Below is a small trained network, with its code and all its weights. Each question gives an input and a class and asks what happens when units are switched off, that is, made to give their printed mean instead of their output.

import numpy as np


def w(rows, s, z=0):
    codes = np.array(rows[::2]) - 128.0
    scale = np.full(codes.shape[1], s)
    scale[-1] = z or s
    return codes * scale


def f(y):
    return np.maximum(y, 0)


def log_softmax(a):
    a = a - a.max(-1, keepdims=True)
    return a - np.log(np.exp(a).sum(-1, keepdims=True))


def net(x, mask):
    res = np.array(x, float).reshape(1, 4) / 4 @ E
    y = f(res @ A[0][:, :-1].T + A[0][:, -1])
    res = res + np.where(mask, y, B[0][:, -1]) @ B[0][:, :-1]
    return log_softmax(res[-1] @ U[:, :-1].T + U[:, -1])


A, B = {}, {}
E = w([
[105,146,241,228],'x0',
[140,116,36,133],'x1',
[92,156,112,111],'x2',
[254,155,176,202],'x3',
],0.0086)
A[0] = w([
[187,91,217,70,139],'n1',
[165,160,166,160,82],'n2',
[151,87,38,110,183],'n3',
[98,80,77,135,163],'n4',
[114,164,220,148,211],'n5',
[229,166,38,85,197],'n6',
[15,71,162,106,252],'n7',
[23,120,123,120,193],'n8',
[181,168,27,150,150],'n9',
[46,187,179,255,181],'n10',
],0.0093,0.0038)
B[0] = w([
[25,164,125,158,184],'n1',
[77,92,102,155,184],'n2',
[133,147,203,42,211],'n3',
[194,128,137,114,173],'n4',
[158,137,84,169,235],'n5',
[107,66,104,8,234],'n6',
[179,213,236,107,225],'n7',
[120,154,255,97,203],'n8',
[153,25,156,59,200],'n9',
[174,211,99,194,254],'n10',
],0.0081,0.009)
U = w([
[148,78,154,63,181],'0',
[232,108,125,152,223],'1',
[131,121,140,121,3],'2',
[123,190,214,100,97],'3',
[143,149,199,80,118],'4',
[117,5,70,198,34],'5',
[133,124,149,167,177],'6',
[168,206,103,99,105],'7',
],0.013,0.0045)

Each question gives the input, the list of numbers given to net, and the class t.
The units are the neurons (one row each of A and B). Each row of codes is followed by its name. A weight is (code - 128) times the scale printed after its matrix; where a second scale follows, it is the last column's (A, B and U).
mask holds one flag per neuron, in row order. A switched-off neuron (its flag False) gives its mean, the last column of its row in B, instead of its output. The means were averaged over made-up inputs and are rounded, as every weight is.
A unit's drop is (log p(t) with every unit on - log p(t) with that unit switched off) / (log p(t) with every unit on - log p(t) with every unit switched off).
The circuit of an input: a set's keep is (log p(t) with only the set's units on - log p(t) with every unit switched off) / (log p(t) with every unit on - log p(t) with every unit switched off). Starting from all 10 units, units are removed one at a time, each time the one whose removal leaves the highest keep (on an exact tie, the one counted first), for as long as the keep stays at least 0.8.
units of the circuit, in order: the units of the circuit, biggest drop first
unit that matters most: the unit with the biggest drop
top k neurons: the k neurons with the biggest drops, biggest first
drop of u: that unit's drop, to one decimal
input [-3,5,-8,-7], class 4: units of the circuit, in order => (n7; n3)
input [7,5,1,0], class 1: top neuron => (n1)
input [-2,4,-5,6], class 0: units of the circuit, in order => (n6; n10)
input [-6,-4,-7,1], class 0: units of the circuit, in order => (n10; n6)
input [5,-6,4,1], class 7: top 2 neurons => (n10; n5)
input [-2,-3,1,7], class 6: units of the circuit, in order => (n1; n3; n7)
input [7,-1,-1,8], class 6: units of the circuit, in order => (n1; n2; n7)
input [2,-7,8,3], class 7: units of the circuit, in order => (n10; n5; n8)
input [7,-8,-8,1], class 1: top 4 neurons => (n5; n10; n8; n3)
input [-3,-3,1,-7], class 3: units of the circuit, in order => (n7; n8)
input [1,0,0,8], class 6: top 3 neurons => (n1; n2; n4)
input [-3,-1,-4,6], class 0: top 2 neurons => (n10; n6)
input [-5,-3,-8,3], class 0: top 3 neurons => (n10; n6; n7)
input [5,-5,-5,8], class 6: unit that matters most => n1
input [1,0,-5,2], class 5: drop of n3 => 0.2
input [-6,-1,-3,-7], class 4: drop of n8 => 0.2
input [8,-1,-2,1], class 1: drop of n4 => -0.1
